B =  70    9   40   23   33  -19   59   23  -35    8  -49    8   11  -53
B[0] = 70
B[12] = 11
B[6] = 59
B[5] = -19
B[10] = -49

grid = array([-0.197,  0.035, -0.149, -0.084,  0.125, -0.136, -0.143])
grid[0] => -0.197
grid[2] => -0.149
grid[4] => 0.125
grid[1] => 0.035
grid[6] => -0.143

a =
array([[5, 6, 5, 6, 5, 5, 5, 4, 5, 7],
       [5, 7, 6, 6, 6, 4, 5, 4, 5, 6],
       [5, 6, 5, 6, 6, 3, 6, 4, 5, 6],
       [5, 5, 6, 6, 6, 5, 6, 4, 6, 6],
       [3, 7, 5, 7, 5, 3, 6, 4, 6, 6],
       [5, 9, 6, 8, 5, 5, 4, 3, 4, 7],
       [5, 4, 6, 8, 6, 4, 7, 2, 7, 4],
       [6, 5, 7, 5, 7, 3, 3, 3, 3, 5],
       [5, 4, 3, 4, 5, 3, 6, 5, 5, 5],
       [7, 6, 5, 4, 4, 4, 6, 5, 7, 3],
       [8, 4, 7, 7, 5, 4, 5, 5, 6, 3],
       [4, 5, 6, 3, 5, 4, 3, 4, 3, 5],
       [7, 5, 4, 3, 4, 7, 4, 7, 4, 4],
       [7, 5, 6, 8, 4, 8, 3, 6, 3, 5],
       [2, 4, 2, 5, 3, 6, 5, 6, 4, 4],
       [6, 4, 3, 7, 2, 6, 7, 6, 6, 3]])
Indices start at 0.
row 0 col 0 = 5
row 3 col 5 = 5
row 7 col 5 = 3
row 15 col 7 = 6
row 15 col 2 = 3
row 2 col 5 = 3
row 5 col 4 = 5
row 14 col 8 = 4
row 10 col 5 = 4
row 8 col 9 = 5
row 3 col 3 = 6
row 14 col 4 = 3
row 13 col 2 = 6
row 1 col 1 = 7
row 1 col 8 = 5
row 9 col 8 = 7
row 13 col 5 = 8
row 10 col 3 = 7
row 6 col 0 = 5
row 10 col 1 = 4
row 4 col 3 = 7
row 11 col 1 = 5
row 2 col 1 = 6
row 2 col 0 = 5
row 11 col 2 = 6
row 0 col 8 = 5
row 12 col 8 = 4
row 4 col 5 = 3
row 7 col 4 = 7
row 6 col 3 = 8
row 2 col 3 = 6
row 4 col 2 = 5
row 9 col 2 = 5

x = ((6, 3, 5, 3, 8, 7, 1, 9), (7, 9, 1, 8, 3, 2, 2, 1), (3, 7, 2, 8, 3, 7, 6, 1), (8, 7, 2, 1, 8, 1, 6, 9), (4, 5, 2, 2, 5, 2, 7, 0), (5, 7, 7, 5, 2, 2, 6, 1), (6, 7, 8, 1, 6, 3, 4, 2), (6, 5, 2, 3, 1, 6, 4, 9), (7, 6, 2, 1, 8, 4, 4, 4), (1, 1, 4, 8, 8, 6, 3, 2), (0, 1, 7, 2, 2, 1, 8, 9), (0, 8, 8, 9, 2, 3, 3, 1), (3, 2, 0, 4, 5, 6, 3, 0), (5, 3, 8, 3, 1, 1, 9, 8))
x[0, 0]: 6
x[:, 2]: [5, 1, 2, 2, 2, 7, 8, 2, 2, 4, 7, 8, 0, 8]
x[11, 0]: 0
x[:, 4]: [8, 3, 3, 8, 5, 2, 6, 1, 8, 8, 2, 2, 5, 1]
x[8, 1]: 6
x[:, 3]: [3, 8, 8, 1, 2, 5, 1, 3, 1, 8, 2, 9, 4, 3]
x[:, 1]: [3, 9, 7, 7, 5, 7, 7, 5, 6, 1, 1, 8, 2, 3]
x[7, 3]: 3
x[6, 7]: 2
x[:, 0]: [6, 7, 3, 8, 4, 5, 6, 6, 7, 1, 0, 0, 3, 5]
x[4, 7]: 0
x[8, 5]: 4
x[13, 3]: 3
x[5, 6]: 6
x[2, 2]: 2
x[2, 4]: 3
x[:, 5]: [7, 2, 7, 1, 2, 2, 3, 6, 4, 6, 1, 3, 6, 1]
x[13, 4]: 1
x[13, 5]: 1
x[10]: [0, 1, 7, 2, 2, 1, 8, 9]
x[2, 7]: 1
x[12]: [3, 2, 0, 4, 5, 6, 3, 0]
x[3, 0]: 8
x[:, 7]: [9, 1, 1, 9, 0, 1, 2, 9, 4, 2, 9, 1, 0, 8]
x[2, 0]: 3
x[3, 3]: 1
x[9]: [1, 1, 4, 8, 8, 6, 3, 2]
x[5, 7]: 1
x[1, 5]: 2
x[6]: [6, 7, 8, 1, 6, 3, 4, 2]
x[13, 1]: 3
x[3]: [8, 7, 2, 1, 8, 1, 6, 9]
